B:
0: [-249 -299  -24   43   52  -88  252  142  -32   38  390   42  -76 -239
  -81 -239 -115   76  -22 -163   52 -229 -106 -144  382 -144 -131  -55
  -84 -208  -98    5  -94  250  -99   81 -251  -10]
1: [ -98  141  219   67 -155  222 -271 -132  -15  -89  -27   74  -99  -36
   15  170 -153   65   74   95  162  120  -67  154  -52  197  -25 -273
   10   22  126 -102   27 -120   86 -233   58  258]
2: [ -40 -311  146 -136   83  -87  -17  147  -84  -27  141  129    1   19
  231 -104   56   23    3  -60 -162 -127 -198   12  128 -188   16   43
  -18 -207 -133  -45   40  199   -3 -138 -264 -117]
3: [ -57  112  -28   69  -34  120  -97 -123   16 -132 -156  -96   35    5
 -185  110 -223 -179   71  101  129   59  130  -53  -73   79   28 -164
  -40  154   75    1  -18 -108  -47   51  119  121]
4: [-247 -193  -87   28  106 -176  340  120   31   42  361   21  -10 -182
 -312 -237 -188  -15  -32 -162  115 -198  -75 -205  389  -89 -143   93
  -89  -82 -163  110 -209  154  -59  338  -46    8]
5: [ -23 -239   81  -59  -18  -50   28  187   74  -13   -6  -65   14    1
  -93  -78 -209 -128   64   44  -38 -137  -79   25  136 -271   82  142
 -149   59 -123  144   27   36 -113   29  -82   55]
6: [  57  173  -23   25  -10  165 -101 -192  -44 -117 -270 -133   81   32
  -68   74 -105 -179   76   58   62  102   99  -84 -198   78  102 -207
  -46  110  132  -31  123  -55 -168  -73   53  126]
7: [   1 -119   19  -24  -51   95 -215   16 -112 -101  121   75 -100  -97
  106  -23  -77 -127  -49   72   63  193   89  -48   23  145   80  -96
    6   65  -44  -26  -60  115  -39  -27   63  138]
8: [  28 -308 -104 -221  114 -108   52  141   79  120   25   83  -27   74
  119 -250  -53 -114   -2   -5 -178 -145 -285 -142  -23 -129 -154  108
  -20 -370 -277 -180  -10  294 -110  -99 -224 -178]
9: [  78  154   20  -13   49   91 -162 -170 -110 -205 -245  -69  137  106
  -25  140  -42 -232   43   81   23  169  174  -70 -183   91  181 -117
    4  222   90   33   48  -98  -51   46  146   57]
10: [-120  -89  -35  -55  194 -127  199  -25  -46  -64   25    3  143   53
  -59  -70   -7  -49   34 -116  -79 -201  -86 -163   90 -135  -74  -24
   -9 -163  -59  -46  -25   97  -24   99 -165 -200]
11: [   9 -214  128  -38 -119  165 -193   83   37  -18 -140  -44  -84   -6
  197    7 -148  -41  100  113  -72  -92 -119  110  -56 -187   36 -167
  -90 -134   22 -116  194   92 -142 -397 -270   61]
12: [  24 -532   55 -155    5  -44 -120  287  -49  -27  101   58  -77  -17
  319 -140  -48 -121   -7   66 -216 -117  -93    0  116 -308   79   64
  -62 -158 -189  -45   65  288 -104 -208 -321 -130]
13: [-201  -63    9   32   71  -17   61  -34  -28  -82  104   46   18  -37
  -81   15 -112    5   35  -41   49 -124  -33  -82  126   -6 -118 -148
   13 -114   -6  -88  -85   39   54   41 -101  -68]
14: [ -20 -149 -156   -1  -79   50   37  103  164   61  -35 -132  -78  -92
 -251 -152 -358 -234   38  106  106  -38    7 -120   45  -65  -42   34
 -153   44 -126   48  -46   82 -225   89   38  159]
15: [ -57 -238  104  -86   54 -103    7  159   26  -74    1    4   66   75
  -23   -8 -134 -111   54   36  -91 -156  -78   26  125 -257   59  127
  -75   19 -129   88  -16   20   14   42  -96  -76]
16: [ -84  324  438  125 -157  243 -293 -209  -73 -223 -177   -3   45   47
  -43  357 -107  110  151   74  173  121    9  294  -66  104  170 -267
  -29  264  293   82  132 -349  136 -212  130  330]
17: [  53  179   30  -31  -74   97   27  -98   12  121  128   32 -102 -164
 -196 -232 -103  -12  -35  -87  228  223 -152  -92    3  289    5    4
  -96   19  -48   78  -14   85 -219   67  218  430]
18: [  72  510  201   24  -63  253 -296 -380  -70 -157 -324    8   83  130
  -58  261  -30  -37   99   77  171  298    0   88 -334  366  101 -281
   47  170  228  -71  106 -267   43 -146  276  296]
19: [ 226   60  157 -181  -85  106 -105   -8  104  141 -229  -25  -15   84
   31 -156  -72  -60   80   29  -27   87 -328   78 -215  -13   92   99
 -140  -76  -75   20  225   50 -254 -252    9  287]
20: [ 124   58  198  -56  -47  134 -256  -72  -67 -160 -291  -56   87  130
  114  153  -42 -137   92  111  -55  102   22  112 -191  -58  230  -78
  -51  164   93   40  180 -105  -64 -194   15  114]
21: [  84  361  245    9 -138  257 -310 -244   53 -117 -422  -68   62  167
  -75  270 -160  -64  167  159  110  165  -66  192 -319  140  113 -199
  -39  171  189  -30  176 -298   -2 -246  176  289]
22: [  -1  -69 -136  -19   86    2   32  -39  -61 -100  -64  -84   76  -15
  -73  -58  -94 -228    1    8    0   15  128 -197  -16  -27   59  -66
  -43   54  -26    3   -8   94 -153  111  -10  -36]
23: [-201 -484  -45  -14  130 -260  208  319  -55 -109  362    8   33 -118
 -135 -153 -165 -162  -50  -51  -49 -217  108 -146  460 -333   57  227
  -98   98 -230  239 -216  170   -2  379 -101 -155]
24: [ -50 -215 -157  -44  124  -82   85   64  -38  -87   19  -54   70  -11
  -63  -97 -113 -233  -12    4  -55  -83  100 -215   76 -124    9   12
  -39   -7 -114    6  -72  149 -110  163  -80 -139]
25: [ 105 -217  147 -105  -29   57 -124   93  -88  -43  -49  -11   -5   -8
  236  -89   11  -73   30    8 -123    1  -87   37  -12 -180  181  -10
  -93  -36  -24   27  188  156 -189 -240 -197   65]
26: [-165 -371  -18   15   53  -76   43  175  -62 -123  170   -8   -1  -85
   21  -45 -143 -114    1    6  -55 -178   87  -86  252 -242   16  -27
  -52  -16  -89   31  -73  147  -21   70 -203 -135]
27: [-127 -248   18   50   42  -51   53  116 -126 -155  187  -40   22 -137
  -49  -41 -108 -119  -15  -28   24  -65  170  -95  263 -166  124  -16
  -79  145  -21  153  -56   95  -65  162  -80    0]
28: [  78 -145 -123 -108   12   91 -243  -11  -39  -69  -85   43  -56   44
  165  -29  -78 -243  -23  147  -56  143   53 -123 -166  112    1 -109
   46  -77 -105 -188  -22  158  -70 -106   -7  -41]
29: [ -31  164  230   19  -37  102 -197 -131 -102 -171  -46   54   40   36
  -14  170  -44  -13   51   33  107  148   23   97  -35  136  124 -122
    6  172  105   51   12 -148   86  -30  142  187]
30: [ -87 -315  -57   -4   -8  -26  155  174  -13   63  251  -35  -96 -222
  -44 -277 -148  -53  -22  -87   30 -120  -54 -140  260 -161   -8   11
 -140 -103 -115   63   -4  270 -241   26 -192   85]
31: [   6  -15   19  -13  -76   83 -120    8   29  -36  -21  -21  -56  -42
 -110  -19 -205 -151   22   93  106  112   20  -21   -9   72   52  -19
  -66  116  -45   45  -31   -3  -87   25  122  209]
32: [  10  493   68   -1   96  125  -92 -402  -44 -148 -343  -14  192  194
 -140  215    1  -64  105   -2   99  139  -24  -51 -315  286   -9 -247
   72   44  178 -126   59 -225   53  -14  195   72]
33: [ -35 -365   19 -151   88  -58  -50  137  -62   -7  115  125  -38   22
  289 -133   32  -33   -7  -13 -190 -131 -172  -66   64 -150  -67  -34
   21 -314 -160 -180   21  280  -28 -195 -316 -205]
34: [   1 -360 -326  -38   92  -45  147  128  -29   -7   71 -130  -11 -142
  -35 -274 -150 -309  -55   -5  -51  -81  148 -340  101 -158   10  -14
  -98  -69 -155  -17  -31  336 -323  129 -172 -112]
35: [-192 -109   90  -38   82 -158  334   94  103  121  220   31   24  -69
 -244 -219 -139  125   55 -187   40 -289 -328  -52  286 -177 -156  117
 -122 -211 -134   74  -50   93  -66  112 -150   41]
36: [ -53 -258 -124  -93  114 -160  206  155   59   30   95  -44   48  -21
 -165 -218 -165 -183   -3  -42  -42 -160  -63 -193  164 -194  -34  175
 -103  -55 -213   89  -84  171 -145  219  -72  -77]
37: [ -49  234  509 -110   58  -10 -226 -140  -77 -173 -123  214  152  286
  118  298  106  180  124   -5  -52   21 -287  300  -86   50   71  -16
   81    5   70   -3   55 -277  340 -163   62   32]
38: [-182  174  301  116  -69  109 -234 -132 -134 -256   85  100    8  -24
  -72  290  -99   53   49   51  195  151  111  159  104  183   97 -199
   44  259  157   80  -98 -242  248   44  201  210]
39: [  33  571  286   33  -99  279 -424 -400  -14 -213 -413   41   86  231
  -81  426  -98  -28  149  180  184  300   -9  209 -390  390   72 -292
   86  221  244  -99   64 -424  208 -176  352  283]
40: [ -76 -376  -23 -172  177 -160   95  162  -26   13  129  112   27   59
  189 -177   27  -40   -7  -67 -219 -232 -216 -120  117 -222 -116   62
    8 -352 -219 -149  -24  283  -14  -65 -327 -292]
41: [  26  527  230  -47   63   87 -152 -361  -56 -125 -228   99  157  209
 -136  212   38   20   85  -17  130  223 -132   63 -259  357   30 -119
   77   98  127  -31    5 -281  154   26  315  193]
42: [ -55 -173  -99   -5   55  -10  -40   41  -53 -138    6  -43   33  -21
  -43   -4 -148 -231   -1   69   -3   -2  159 -142   52  -59   54  -42
  -26   92  -63   12  -75   75  -60  121   -9  -56]
43: [-127 -468   39  -19  -73   45  -51  238   27   16  143   10 -148 -124
  181 -120 -179  -16   37   55  -89 -220 -108   19  190 -280  -65 -107
  -88 -230 -100 -115   56  247 -108 -266 -379  -55]
44: [-105  428  307  179 -187  305 -342 -298  -46 -236 -212  -26    9   16
 -143  393 -190   28  142  136  279  220  116  226 -139  273  111 -365
    7  312  313   16   51 -383  142 -144  259  379]
45: [  35 -525 -242 -193  285 -319  127  271 -164 -148  208   34  127   25
   73 -232   24 -395 -137  -19 -228  -49  202 -345  212 -251  149  315
  -10   70 -341  140 -199  323  -87  422  -60 -348]
46: [  89  320  -67   45 -116  311 -345 -303  -30 -122 -265  -39  -50    6
  -47  148 -151 -212   34  180  196  363  161  -64 -339  423   40 -334
   42  145  143 -161   27  -92  -83 -119  264  278]
47: [-289 -195   62   18  157 -250  321  136  -80  -28  513  133   24 -172
 -233 -189  -62   87  -62 -228   95 -167  -83 -140  497  -73  -79  145
  -42  -34 -159  182 -258  124   83  399  -17  -13]
48: [ -41    9   83  -22   50  -12 -193  -38 -107 -234   -3   63   72   80
  -38  161  -81 -184   -3  105   44  152  165  -11    8   94  130   -6
   45  242  -26   79 -135 -106  147  176  206   19]
49: [  -9  150    0    9  -25  100  -50 -126   32  -35 -103  -42   12   -5
 -174    8 -167 -111   52   36  132   87  -13  -58  -80  137   -5 -103
  -46   62   26   -6   -2  -54  -87   26  126  185]
50: [-111 -150  -19   37  -38  -37   98  127   45  -16  182  -57  -51 -156
 -266 -128 -268 -131    0   -1  145  -28   49  -82  246  -73   35   84
 -134  153 -100  192 -116   49 -117  232   81  186]
51: [  31 -226 -279  -32  -19  -21  200  145   94  137  129 -143  -98 -220
 -264 -385 -278 -263  -49  -24  106    1   20 -285  141  -51   -7  119
 -195   11 -198  118  -60  274 -407  215   19  196]
52: [ -35  317  299   60 -128  237 -458 -233  -28 -270 -297   40   43  179
  -12  446 -157  -63  135  234  139  220   86  247 -239  228  112 -256
   68  276  198  -44   15 -378  250 -160  258  206]
53: [  -6 -139  144 -175  207 -246  186  107  -65  -34   97   84  175  113
  -27 -137   75  -30    5 -150 -140 -135 -199  -57  156 -209   90  272
  -57  -38 -177  165  -22   75    2  192  -58 -109]
54: [ -54  293  168  -62   18   74 -202 -212   66  -79 -185  125   59  210
 -102  212 -106   -7   97   97   83  100 -183   93 -206  253 -113 -111
   88  -37   11 -151  -69 -220  222  -57  198   79]
55: [  22 -192   36 -135    1  -12  -51  108   58   61   16   54  -52   23
   58 -138 -108  -78   23   33  -57  -40 -203  -18   -1  -71  -35   64
  -58 -154 -162  -54   19  143  -85 -103  -94   34]
56: [  29 -403    5 -190   30  -86   54  241   65  149  137   73  -92  -29
  153 -304  -67  -46   -7  -31 -152 -149 -306  -60  101 -212  -62  146
  -93 -314 -262  -66   42  324 -177 -148 -273  -44]
57: [ 156 -328   -5 -196  -47  -39  -45  248   75  132   64   13 -103  -42
   56 -301 -140 -186  -30   46  -73   40 -186  -48   39 -138   87  253
 -154  -55 -273   93   39  251 -259  -38  -42  149]
58: [ 128 -103 -271 -152  188  -58  106  -47  -66    5  -91  -52   96   30
   24 -245   28 -278  -46  -52 -106   34    7 -343 -130   15   13   16
  -24 -136 -140  -93   25  276 -277   96  -67 -127]
59: [ -67 -334  117   -5  -62   13   31  199  -69    0  221   -9  -93 -195
   86 -178  -92    2    1  -56   -9  -93  -55    5  260 -222  102    1
 -142  -33  -53  109   70  211 -185  -99 -226  122]
60: [ -82 -155  276 -202  173 -160  -10   60   -5  -47  -44  184  138  265
  201   57   93  108   96  -52 -250 -259 -384  117   13 -232  -87   74
   54 -316 -132 -130   43   13  207 -186 -269 -282]
61: [-234 -244   10   92  -16  -22  -12  127  -16 -156  179  -13  -36 -107
 -134   61 -256 -110   20   67   82 -108  153  -31  273 -131   -4  -67
  -49  122  -44   77 -159    2   70  154  -35   -9]
62: [   1 -116  151  -51  -22   37 -150   42  -92  -99   43   56  -14  -12
  109    8  -37  -62   11   33  -10   66  -17   41   43  -28  124  -23
  -30   57  -22   46   32   50  -19  -76  -28   93]
63: [  71  147   49  -53   73   61 -147 -163  -49 -195 -341  -73  181  196
  -23  180  -54 -212   92   93  -44   64   79  -25 -226   -2  135  -91
    2  143   71  -13   81 -141  -12  -11   79  -32]
64: [-128 -199   62  -51  173 -164  217   72 -128  -60  212   53  100  -46
   11 -145   56   21  -12 -184  -79 -182  -89 -124  247 -186   15   43
  -41 -115  -73   66  -21  167  -44  116 -202 -128]
65: [  26  186  207   -4   13   72 -267 -145  -90 -286 -269  -15  165  196
  -41  316  -75 -170   92  145   27  145  152  107 -150   46  217  -68
   20  331  113   98   16 -275  144   45  214   71]
66: [-157 -153 -157   57    4  -51  204   92   87   30  171  -91  -40 -173
 -337 -181 -300 -151    0  -28  150 -104   42 -197  235  -60  -79   33
 -128   38 -119  105 -145  102 -160  265   28  107]
67: [-208 -135  148   90  -29   18   32   52 -108  -98  273   48  -54 -186
  -37  -19  -99   77    6  -81  110  -66   21    9  293  -48   26 -128
  -57   27   40   73  -51   57    3   23  -95  116]
68: [-295  -90  -11   83   98 -132  278   36  -42  -29  390   63   -1 -190
 -275 -139 -137   59  -28 -171  159 -145  -27 -160  386    3 -130  -16
  -42  -45  -71   88 -215   85   31  312  -14   31]
69: [-112  374  158  100  -85  198 -160 -276  -34 -102  -22   59  -27  -41
 -177  165 -126   57   58   22  273  206  -14   48  -73  367  -40 -276
   34  101  165  -55  -50 -193   94  -20  245  319]
70: [  39 -157 -258  -50  101  -25   95    8  -45  -37  -14 -100   40  -62
  -78 -190 -105 -292  -37  -10  -13   17  123 -302   -3  -26   34  -13
  -66   -3 -107   -7  -30  220 -259  158  -28  -43]
71: [-197   79 -245   77   94    4  197 -148   29    5  126  -21   -7 -131
 -306 -119 -194  -94  -10  -74  188  -38   29 -296   82  201 -231 -187
    6 -127  -31 -124 -179   96  -76  224   49   16]

[ 177 -364   18  159  136 -115  279 -248   58 -124  347 -160 -371 -312
 -150  102  230 -123    1  -78  -47 -279   26  -50  351  -20  161 -108
 -154 -134]  71
[ -43  -95 -239   50  282  -56 -159    2 -442 -522   89 -183 -326 -242
 -187 -506  148  246  -18  -71 -127 -152  280  -52  -19  -60   35  609
  245  256]  52
[ -51 -122  190 -123  111   32  105   55  222  103  180   84  175   45
  -33  -17  -93  148   -8   65    0  -21    1  153  -78 -200  184 -131
  -92  -21]  30
[  96  184  226  156  171  -48  145 -244 -192 -177  473 -183 -275  -52
   15   65   91  148   85   53 -161 -206  -78  -11  353 -141  226  106
   35  170]  18
[  47  266  143   18  -43  -35   32  -65   70  247   69  -83  133   90
  147  155 -213  227   59    8   61   45 -192  -35  -77  -70  108 -132
    0  214]  25
[-172 -239 -177 -101   65  183  -91  212  420  401 -151  153  254   14
  -93 -153 -215  143  224 -176   64  162  128   15 -328 -208 -129 -324
  -64  -11]  16
[   9  305  149  180   89  241  -32  -44    1  125  408  -63  -92    7
   37  -69 -133  317  307  -46 -116 -141  -25   38  156 -298  -53  -69
   52  289]  67
[-215  -34  329 -322  167 -357  169  -37  -89 -272   21   74  269  365
   67  202   42   12 -104  239 -106  172 -105   86  -22   -9  605  279
  -10 -133]  51
[ 112  -31  251  122 -261  -46  262 -138  129   70  334 -131  -59   80
  128  508   22 -133  302  -71   15 -292 -242  -40  346   77   45   -9
 -212 -108]  41
[ -56 -126  254  -53   88  144  168    7  317  237  387   56   82   50
  -36   76   -3   41  158   22  -80 -124  -34  187  119 -248   58 -274
 -184  -59]  69
[  21 -320   49  237 -139  -38  140  -13  -22 -503  134  108 -127  123
   -5  344  -32  -55  519 -163  -35 -230  100 -196  362   -5  293  313
  -74 -334]  35
[-380  211  485 -416   40 -246   70   79 -164 -286  116   92  415  648
  189  259   13   42  115  280 -197  147 -171  176   -1  -35  507  531
   27  -47]  57
[-236    8   98 -191   79 -145  -40   95 -166 -311  -35   38  180  285
   36   -8  -44  123  110   71  -96   85   38   16  -94  -37  299  466
   95   22]  50
[-262 -121  174 -295  179  205   -2  215  407  374  149  180  368  159
  -74 -201 -125  181   61   63  -63  107   68  299 -266 -339   12 -281
  -99   27]  59
[ 225 -434 -237  274   45  -61  155 -186  -85 -248  241 -251 -526 -471
 -194  -42  234 -101   94 -242    4 -393  137 -167  315   72  -77  125
  -75  -57]  10
[ -30  144   92   85    5   70   30  -49  198  295   97   20   92  121
   92  186 -195  159  286  -95   -6   80 -116  -81   27 -167   66 -272
  -33   86]  1
[  11 -345   90  -13 -141  178  159   99  432  286  232   38  101  -44
  -52  136  -45  -55  240 -118   66 -232   -3  123   42 -109 -145 -240
 -267 -159]  68
[  10 -653 -414 -167   80 -239   69   16  112   33 -268 -175 -113 -399
 -233 -205  189 -161 -263 -184  147  -46  148  -89 -269  216  -92   51
 -102 -103]  63
[ -89 -343 -159  -19  310 -191  -15   -8 -255 -581  -44   17 -172 -106
 -198 -269  118  109  -26  -36  -92    0  284  -93  -10  -62  363  443
  135  -68]  21
[  61  141 -152  309  347  -24 -125 -168 -479 -528  204 -139 -455 -208
 -118 -342   24  371  147  -93 -172  -91  227 -204  204 -196  223  394
  310  298]  43
[ 240   -9   35  238   35   55  115 -171 -107  -90  425 -262 -365 -326
  -53  -73   85  130   39  -69  -24 -387  -12    1  255  -65  -65   86
  -41  201]  33
[   3  -38  193 -186  270 -173  192 -162   96  207  246 -138    6 -115
  -53  -52  110   62 -326  149  -50   12 -114  156  -33 -109  222 -222
  -79  123]  46
[ -18  256 -162   80 -221 -145 -154   -6 -360 -183 -174 -258  -45   89
  164   91 -100  143  241 -142   52  -52  -98 -251  -65  224  -95  589
  169  288]  23
[  23 -252 -315   21  149   -6  -90   23  -94  -85  -26 -175 -209 -346
 -176 -388   69  139  -68 -159   20 -121  200  -55 -162  -17 -153  195
   72  180]  26
[-273 -426   66 -336 -388   -6  178  216  566  526  -89   46  410  319
   75  487   10 -396  385 -166   64  -25 -191   85  -98  157 -257 -152
 -388 -343]  53
[ -29 -236 -232 -155   53 -186   18  -14   52  174 -167 -200  -14 -202
  -77 -109   72  -26 -172 -102   80   29   -5  -53 -232  138  -91   31
  -38  102]  42
[ 213  -65  -33  319 -423  158   29   44   21  -91  153 -127 -118  -78
  104  267 -165   76  464 -245  147 -422  -53 -152  191   99 -225  253
 -105   21]  37
[ -78 -560 -323 -146  205  -51   -5  131  377  227 -331  128  147 -221
 -219 -237 -106   78 -125 -159  149  205  221  -37 -415  -83   58 -325
  -64 -145]  11
[ 106 -757 -148  -16  121  -65  291  -95  328   96  214 -120 -271 -444
 -282  -38  302 -269 -105 -161   29 -285  126   47  134   25  -61 -255
 -291 -279]  32
[  16  428   57  148 -154  168 -102  -11    5  306  150 -155   33   98
  177   96 -235  272  358 -123    6  -59 -172  -78    5  -98 -214  -16
   56  363]  38
[-172 -258 -102 -153 -138 -333   99  -23   40  -25 -275  -59  110  216
   70  389   55 -241  217 -133   26  128 -122 -217  -21  249  148  204
  -87 -212]  36
[-128  198  480  -16  114 -264  145 -117 -394 -740  300   86   43  457
  143  305   10  137  210  230 -220  -44  -68  -14  354  -92  756  633
  109  -95]  19
